Below is a small trained network, with its code and all its weights. Each question gives an input and a class and asks what happens when units are switched off, that is, made to give their printed mean instead of their output.

import numpy as np


def w(rows, s, z=0):
    codes = np.array(rows[::2]) - 128.0
    scale = np.full(codes.shape[1], s)
    scale[-1] = z or s
    return codes * scale


def norm(h):
    return h / np.sqrt((h * h).mean(-1, keepdims=True) + 1e-5)


def f(y):
    return np.maximum(y, 0)


def log_softmax(a):
    a = a - a.max(-1, keepdims=True)
    return a - np.log(np.exp(a).sum(-1, keepdims=True))


def net(x, mask):
    res = np.array(x, float).reshape(1, 5) / 4 @ E
    u = 0
    for l in range(2):
        y = f(norm(res) @ A[l][:, :-1].T + A[l][:, -1])
        res = res + np.where(mask[u : u + 14], y, B[l][:, -1]) @ B[l][:, :-1]
        u += 14
    return log_softmax(norm(res)[-1] @ U[:, :-1].T + U[:, -1])


A, B = {}, {}
E = w([
[165,191,237,175,2],'x0',
[253,189,134,47,168],'x1',
[164,207,103,86,53],'x2',
[23,52,199,69,157],'x3',
[229,101,128,106,51],'x4',
],0.0061)
A[0] = w([
[94,125,9,171,91,215],'0.n0',
[175,110,169,102,106,146],'0.n1',
[161,197,90,97,151,113],'0.n2',
[191,126,110,159,154,127],'0.n3',
[72,71,80,110,156,148],'0.n4',
[139,154,138,121,124,114],'0.n5',
[78,116,168,143,77,4],'0.n6',
[107,153,32,178,129,211],'0.n7',
[139,62,215,103,118,105],'0.n8',
[162,85,202,134,138,127],'0.n9',
[90,137,143,185,191,122],'0.n10',
[86,169,125,74,148,107],'0.n11',
[129,185,24,165,198,162],'0.n12',
[67,149,156,29,193,168],'0.n13',
],0.011,0.0018)
B[0] = w([
[160,56,115,174,109,242],'0.n0',
[123,117,136,86,119,209],'0.n1',
[68,144,55,121,99,225],'0.n2',
[104,153,139,159,119,199],'0.n3',
[232,161,187,70,199,243],'0.n4',
[203,128,95,171,162,162],'0.n5',
[99,101,110,30,98,210],'0.n6',
[137,104,81,168,178,231],'0.n7',
[135,110,191,181,85,221],'0.n8',
[89,174,83,160,137,195],'0.n9',
[140,136,77,173,93,206],'0.n10',
[157,115,70,254,74,178],'0.n11',
[99,105,88,141,47,252],'0.n12',
[174,61,76,171,145,248],'0.n13',
],0.0074,0.0049)
A[1] = w([
[162,102,114,71,205,146],'1.n0',
[109,220,142,67,166,108],'1.n1',
[89,92,155,125,94,59],'1.n2',
[188,158,213,229,157,227],'1.n3',
[106,119,147,33,191,65],'1.n4',
[164,111,123,218,140,140],'1.n5',
[58,160,158,84,189,133],'1.n6',
[80,139,132,166,174,115],'1.n7',
[164,125,112,239,146,156],'1.n8',
[206,1,159,105,142,87],'1.n9',
[125,47,89,155,241,250],'1.n10',
[140,98,125,182,168,205],'1.n11',
[218,97,59,159,196,132],'1.n12',
[200,192,137,148,118,65],'1.n13',
],0.0099,0.0022)
B[1] = w([
[143,130,176,115,112,169],'1.n0',
[138,170,82,15,138,136],'1.n1',
[40,100,178,122,128,158],'1.n2',
[187,46,26,191,142,187],'1.n3',
[139,216,91,67,170,135],'1.n4',
[107,57,99,252,114,212],'1.n5',
[174,48,106,81,131,131],'1.n6',
[183,96,118,102,107,144],'1.n7',
[128,65,78,190,62,229],'1.n8',
[190,107,118,60,140,216],'1.n9',
[199,77,151,129,135,250],'1.n10',
[255,99,54,122,146,198],'1.n11',
[110,99,168,168,104,254],'1.n12',
[127,169,101,128,187,170],'1.n13',
],0.0069,0.0082)
U = w([
[180,7,38,211,107,194],'0',
[143,229,98,62,120,147],'1',
[58,150,102,83,209,16],'2',
[15,82,227,118,67,141],'3',
[187,34,175,80,155,133],'4',
[90,132,199,89,227,3],'5',
],0.011,0.0047)

Each question gives the input, the list of numbers given to net, and the class t.
The units are the neurons (one row each of A and B). Each row of codes is followed by its name. A weight is (code - 128) times the scale printed after its matrix; where a second scale follows, it is the last column's (A, B and U).
mask holds one flag per neuron, layer by layer. A switched-off neuron (its flag False) gives its mean, the last column of its row in B, instead of its output. The means were averaged over made-up inputs and are rounded, as every weight is.
A unit's drop is (log p(t) with every unit on - log p(t) with that unit switched off) / (log p(t) with every unit on - log p(t) with every unit switched off).
The circuit of an input: a set's keep is (log p(t) with only the set's units on - log p(t) with every unit switched off) / (log p(t) with every unit on - log p(t) with every unit switched off). Starting from the 12 units with the biggest drops (on a tie, the unit counted first), units are removed one at a time, each time the one whose removal leaves the highest keep (on an exact tie, the one counted first), for as long as the keep stays at least 0.8.
circuit, biggest first: the units of the circuit, biggest drop first
most important unit: the unit with the biggest drop
k most important neurons: the k neurons with the biggest drops, biggest first
drop when u is switched off: that unit's drop, to one decimal
input [7,6,2,1,-6], class 1: circuit, biggest first : [0.n0; 1.n1; 1.n5]
input [3,6,1,-6,-7], class 1: most important unit : 0.n2
input [4,-4,2,0,-7], class 3: circuit, biggest first : [0.n6; 0.n13; 1.n3; 1.n11]
input [-5,0,-6,2,-2], class 4: 2 most important neurons : [0.n4; 1.n10]
input [5,5,7,1,-8], class 1: 4 most important neurons : [0.n0; 0.n2; 0.n7; 0.n8]
input [0,-7,-3,7,-4], class 4: 2 most important neurons : [0.n4; 0.n6]
input [5,8,1,-7,-1], class 1: 3 most important neurons : [0.n13; 0.n0; 0.n2]
input [3,-4,5,4,-6], class 3: 2 most important neurons : [0.n6; 0.n7]
input [2,-1,-2,0,0], class 3: 2 most important neurons : [0.n6; 0.n13]
input [0,-3,0,4,2], class 4: 2 most important neurons : [0.n6; 0.n4]
input [-4,-1,-1,0,1], class 4: 3 most important neurons : [0.n4; 1.n9; 1.n10]
input [-4,-1,-1,7,1], class 4: 2 most important neurons : [0.n4; 1.n9]
input [1,-1,6,2,7], class 4: drop when 0.n4 is switched off : -0.2
input [0,-6,4,1,7], class 4: most important unit : 0.n6
input [6,-3,8,2,1], class 3: drop when 0.n4 is switched off : 0.2
input [-7,-8,-7,7,6], class 4: drop when 0.n4 is switched off : 0.4
